Below are the code and all the weights of a small trained network. Each question names an input and a class and asks about switching units off, where a switched-off unit gives its printed mean instead of its output.

import numpy as np


def w(rows, s, z=0):
    codes = np.array(rows[::2]) - 128.0
    scale = np.full(codes.shape[1], s)
    scale[-1] = z or s
    return codes * scale


def f(y):
    return np.maximum(y, 0)


def log_softmax(a):
    a = a - a.max(-1, keepdims=True)
    return a - np.log(np.exp(a).sum(-1, keepdims=True))


def net(x, mask):
    res = np.array(x, float).reshape(1, 3) / 4 @ E
    y = f(res @ A[0][:, :-1].T + A[0][:, -1])
    res = res + np.where(mask, y, B[0][:, -1]) @ B[0][:, :-1]
    return log_softmax(res[-1] @ U[:, :-1].T + U[:, -1])


A, B = {}, {}
E = w([
[1,158,171,29,150,94],'x0',
[182,108,95,46,230,175],'x1',
[91,209,4,110,79,201],'x2',
],0.011)
A[0] = w([
[107,113,132,147,146,134,48],'N0',
[158,121,108,85,198,159,14],'N1',
[149,95,184,107,101,128,67],'N2',
[86,176,52,132,120,158,56],'N3',
[172,119,122,192,89,151,97],'N4',
[144,74,190,165,186,69,80],'N5',
[114,101,106,135,132,123,92],'N6',
[74,114,127,76,119,109,94],'N7',
[72,141,144,212,74,105,67],'N8',
[145,70,163,128,146,44,65],'N9',
[99,175,59,102,69,208,67],'N10',
[94,205,79,149,102,146,66],'N11',
[112,170,144,105,157,110,27],'N12',
[55,158,153,53,133,88,114],'N13',
[101,160,149,168,81,85,51],'N14',
[51,151,150,65,132,90,114],'N15',
[105,153,73,97,77,160,66],'N16',
[94,125,101,78,125,71,55],'N17',
[89,188,85,124,86,221,94],'N18',
[214,84,72,226,123,161,102],'N19',
[96,150,162,165,64,121,56],'N20',
[143,106,178,124,124,100,62],'N21',
[67,120,122,189,60,61,74],'N22',
[108,123,115,137,129,150,55],'N23',
[209,148,131,189,134,144,49],'N24',
[151,125,110,47,245,186,27],'N25',
[127,82,191,166,167,82,86],'N26',
[158,73,79,55,203,154,13],'N27',
[70,163,149,48,134,95,117],'N28',
[117,97,201,104,136,95,96],'N29',
[81,139,153,171,35,93,75],'N30',
[167,137,126,137,122,150,58],'N31',
[111,137,112,124,142,98,28],'N32',
[140,121,211,145,148,112,62],'N33',
[130,120,132,78,90,117,2],'N34',
[1,133,158,125,168,137,106],'N35',
],0.014,0.0074)
B[0] = w([
[148,129,132,128,129,114,128],'N0',
[120,88,180,66,170,168,180],'N1',
[117,125,88,156,147,92,160],'N2',
[91,106,49,158,145,66,214],'N3',
[163,195,177,175,55,179,188],'N4',
[62,111,66,135,138,38,222],'N5',
[134,142,131,118,127,121,128],'N6',
[179,148,140,160,84,138,197],'N7',
[140,76,162,67,196,193,209],'N8',
[35,121,68,125,124,78,201],'N9',
[41,103,66,129,134,50,245],'N10',
[86,105,78,118,131,83,209],'N11',
[143,130,156,120,102,138,154],'N12',
[210,196,143,172,53,152,255],'N13',
[157,91,160,57,193,181,184],'N14',
[189,199,192,182,26,162,248],'N15',
[84,100,75,134,130,53,204],'N16',
[120,147,180,166,102,138,174],'N17',
[35,90,63,148,148,13,241],'N18',
[237,238,215,215,2,158,232],'N19',
[148,94,168,70,202,177,186],'N20',
[91,141,81,124,132,91,169],'N21',
[156,75,154,50,225,200,218],'N22',
[113,120,129,120,113,121,133],'N23',
[152,190,155,148,71,144,180],'N24',
[144,70,185,60,236,198,234],'N25',
[58,82,45,134,116,52,210],'N26',
[134,83,154,56,210,195,204],'N27',
[206,175,165,210,70,151,246],'N28',
[87,127,52,150,122,78,205],'N29',
[140,77,169,29,215,205,220],'N30',
[127,141,140,142,100,153,145],'N31',
[136,143,121,151,120,136,131],'N32',
[74,134,76,135,137,79,186],'N33',
[114,151,143,163,119,139,132],'N34',
[194,186,149,194,56,167,243],'N35',
],0.009,0.015)
U = w([
[175,188,126,178,12,153,249],'0',
[83,129,76,140,117,5,73],'1',
[145,115,128,75,199,215,58],'2',
],0.013,0.0015)

Each question gives the input, the list of numbers given to net, and the class t.
The units are the neurons (one row each of A and B). Each row of codes is followed by its name. A weight is (code - 128) times the scale printed after its matrix; where a second scale follows, it is the last column's (A, B and U).
mask holds one flag per neuron, in row order. A switched-off neuron (its flag False) gives its mean, the last column of its row in B, instead of its output. The means were averaged over made-up inputs and are rounded, as every weight is.
A unit's drop is (log p(t) with every unit on - log p(t) with that unit switched off) / (log p(t) with every unit on - log p(t) with every unit switched off).
k most important neurons: the k neurons with the biggest drops, biggest first
drop when u is switched off: that unit's drop, to one decimal
input [-5,3,-6], class 1: most important neuron : (N5)
input [-4,2,-5], class 1: 2 most important neurons : (N5; N15)
input [3,7,7], class 1: 3 most important neurons : (N18; N10; N3)
input [8,-8,0], class 0: 2 most important neurons : (N15; N35)
input [3,-4,3], class 2: 2 most important neurons : (N19; N30)
input [8,8,-4], class 0: 3 most important neurons : (N15; N13; N28)
input [-1,-6,6], class 1: 3 most important neurons : (N18; N10; N25)
input [4,-8,7], class 2: 2 most important neurons : (N30; N22)
input [-6,-7,8], class 1: 2 most important neurons : (N18; N10)
input [-6,-2,-8], class 1: drop when N5 is switched off : 0.3
input [5,-7,1], class 2: drop when N30 is switched off : 0.1
input [2,-1,3], class 1: drop when N19 is switched off : 0.9
input [3,-4,-3], class 2: drop when N30 is switched off : 0.2
